Here is a tiny trained network, its code and every weight. The questions are about switching its units off for an input and a target symbol, where a switched-off unit gives its printed mean instead of its output.

import numpy as np


def w(rows, s, z=0):
    codes = np.array(rows[::2]) - 128.0
    scale = np.full(codes.shape[1], s)
    scale[-1] = z or s
    return codes * scale


def f(y):
    return y / 2 * (1 + np.tanh(0.7978845608 * (y + 0.044715 * y**3)))


def softmax(a):
    e = np.exp(a - a.max(-1, keepdims=True))
    return e / e.sum(-1, keepdims=True)


def log_softmax(a):
    a = a - a.max(-1, keepdims=True)
    return a - np.log(np.exp(a).sum(-1, keepdims=True))


def net(x, mask):
    ids = ['γδζμξστψ'.index(c) for c in x.split()]
    T = len(ids)
    res = E[ids] + P[:T]
    q, k, v = (res @ M[0].T for M in (Q, K, V))
    z = softmax(np.where(np.tri(T) > 0, q @ k.T / 4**0.5, -1e9)) @ v
    res = res + np.where(mask[0], z, O[0][:, -1]) @ O[0][:, :-1]
    y = f(res @ A[0][:, :-1].T + A[0][:, -1])
    res = res + np.where(mask[1:17], y, B[0][:, -1]) @ B[0][:, :-1]
    return log_softmax(res[-1] @ U[:, :-1].T + U[:, -1])


Q, K, V, O, A, B = {}, {}, {}, {}, {}, {}
E = w([
[126,167,176,189,193],'γ',
[117,125,114,135,129],'δ',
[159,110,175,249,90],'ζ',
[162,65,87,136,88],'μ',
[133,140,83,153,190],'ξ',
[121,120,58,129,124],'σ',
[119,168,153,142,144],'τ',
[132,138,154,104,133],'ψ',
],0.02)
P = w([
[183,129,238,80,228],'0',
[90,221,83,10,166],'1',
[144,145,151,146,66],'2',
[124,49,163,120,158],'3',
[69,188,121,91,133],'4',
[174,127,140,168,81],'5',
[109,27,146,106,172],'6',
[67,192,137,100,124],'7',
],0.013)
Q[0] = w([
[129,255,60,157,108],'head 0',
[67,181,124,111,56],'head 0',
[69,30,172,148,191],'head 0',
[104,139,77,187,117],'head 0',
],0.019)
K[0] = w([
[3,136,112,178,137],'head 0',
[52,85,166,73,105],'head 0',
[188,111,165,91,194],'head 0',
[104,51,114,145,177],'head 0',
],0.017)
V[0] = w([
[150,57,111,79,4],'head 0',
[95,80,35,207,227],'head 0',
[75,55,91,53,184],'head 0',
[80,103,241,68,130],'head 0',
],0.012)
O[0] = w([
[103,62,122,21,50,2],'head 0',
[65,157,43,242,112,142],'head 0',
[7,105,157,192,116,84],'head 0',
[139,111,190,62,201,164],'head 0',
],0.012,0.0078)
A[0] = w([
[125,97,101,96,87,96],'neuron 0',
[171,244,107,109,20,212],'neuron 1',
[47,156,96,153,145,147],'neuron 2',
[151,101,147,108,157,2],'neuron 3',
[81,72,120,108,173,237],'neuron 4',
[112,54,175,73,125,52],'neuron 5',
[155,8,21,130,217,137],'neuron 6',
[160,22,67,159,173,103],'neuron 7',
[74,133,128,40,61,79],'neuron 8',
[205,179,72,160,121,117],'neuron 9',
[135,103,154,202,137,152],'neuron 10',
[179,57,70,164,86,73],'neuron 11',
[57,117,40,65,130,90],'neuron 12',
[116,197,49,150,77,91],'neuron 13',
[90,255,79,53,123,70],'neuron 14',
[122,136,108,138,173,39],'neuron 15',
],0.0094,0.0085)
B[0] = w([
[161,126,176,116,140,150],'neuron 0',
[28,140,138,150,180,216],'neuron 1',
[195,123,123,172,95,222],'neuron 2',
[101,54,94,232,133,146],'neuron 3',
[167,114,8,48,93,177],'neuron 4',
[44,114,114,186,73,158],'neuron 5',
[128,130,213,140,133,177],'neuron 6',
[130,204,108,146,138,161],'neuron 7',
[187,187,159,124,193,163],'neuron 8',
[113,83,136,129,52,249],'neuron 9',
[102,130,107,54,145,244],'neuron 10',
[131,94,54,134,110,161],'neuron 11',
[59,79,114,172,60,156],'neuron 12',
[154,109,204,53,183,193],'neuron 13',
[168,96,124,129,215,144],'neuron 14',
[91,141,153,150,30,159],'neuron 15',
],0.017,0.013)
U = w([
[31,133,230,93,110,219],'γ',
[116,74,154,33,6,245],'δ',
[134,15,85,223,139,2],'ζ',
[160,139,79,237,76,112],'μ',
[168,133,137,6,125,176],'ξ',
[209,132,3,174,141,162],'σ',
[229,34,185,114,83,68],'τ',
[159,122,115,171,224,63],'ψ',
],0.0047,0.0032)

Each question gives the input, a string of symbols that net reads in full, and the target symbol t.
The units are the heads (4 rows each of Q, K, V and O) and the neurons (one row each of A and B). Each row of codes is followed by its name. A weight is (code - 128) times the scale printed after its matrix; where a second scale follows, it is the last column's (O, A, B and U).
mask holds one flag per unit, heads first, then neurons. A switched-off unit (its flag False) gives its mean, the last column of its rows in O or B, instead of its output. The means were averaged over made-up inputs and are rounded, as every weight is.
A unit's drop is (log p(t) with every unit on - log p(t) with that unit switched off) / (log p(t) with every unit on - log p(t) with every unit switched off).
The circuit of an input: a set's keep is (log p(t) with only the set's units on - log p(t) with every unit switched off) / (log p(t) with every unit on - log p(t) with every unit switched off). Starting from the 12 units with the biggest drops (on a tie, the unit counted first), units are removed one at a time, each time the one whose removal leaves the highest keep (on an exact tie, the one counted first), for as long as the keep stays at least 0.8.
units of the circuit, in order: the units of the circuit, biggest drop first
unit that matters most: the unit with the biggest drop
top k neurons: the k neurons with the biggest drops, biggest first
input σ σ ζ ζ μ γ, target γ: top 2 neurons -> (neuron 1; neuron 2)
input ξ μ γ γ σ ζ μ, target μ: units of the circuit, in order -> (head 0; neuron 7)
input ζ γ σ ζ ψ, target ξ: units of the circuit, in order -> (head 0; neuron 9; neuron 1)
input μ ξ γ γ, target δ: units of the circuit, in order -> (head 0; neuron 4)
input δ δ ξ ζ σ ζ τ, target ξ: unit that matters most -> neuron 4
input γ ξ μ γ γ, target μ: units of the circuit, in order -> (head 0; neuron 15)
input μ δ μ μ ζ γ ζ, target δ: units of the circuit, in order -> (head 0; neuron 4)
input ζ μ ζ ψ μ τ, target γ: units of the circuit, in order -> (neuron 1; neuron 4; head 0)
input γ ζ σ ζ, target γ: top 4 neurons -> (neuron 10; neuron 15; neuron 2; neuron 4)
input ψ μ ψ γ, target ζ: units of the circuit, in order -> (neuron 3; head 0; neuron 5; neuron 13)
input σ γ ζ, target γ: units of the circuit, in order -> (neuron 2; neuron 4)
input ζ ζ σ ψ ξ, target τ: units of the circuit, in order -> (neuron 13; neuron 2; head 0; neuron 9)
input ψ μ μ σ ψ γ ψ, target ζ: units of the circuit, in order -> (head 0; neuron 3; neuron 5; neuron 10)
input ζ ψ γ γ ξ ζ γ σ, target ζ: unit that matters most -> neuron 2
input ζ ζ ξ δ σ μ σ τ, target ψ: units of the circuit, in order -> (neuron 9; neuron 14)
input δ γ ζ ζ, target ξ: top 2 neurons -> (neuron 10; neuron 1)
input ζ γ ζ μ σ, target ζ: units of the circuit, in order -> (head 0; neuron 12; neuron 14)
input ζ μ μ ζ ζ γ γ, target τ: top 2 neurons -> (neuron 1; neuron 6)
input ψ ζ δ, target γ: top 2 neurons -> (neuron 1; neuron 4)
input δ σ ζ σ, target ξ: unit that matters most -> neuron 4
input ξ σ ζ τ, target μ: top 2 neurons -> (neuron 2; neuron 15)
input σ γ ζ γ ξ, target τ: top 4 neurons -> (neuron 13; neuron 2; neuron 9; neuron 1)
input ξ μ ψ τ ζ δ, target γ: top 4 neurons -> (neuron 1; neuron 2; neuron 4; neuron 3)
input σ σ σ ξ ζ σ σ, target σ: top 2 neurons -> (neuron 4; neuron 9)
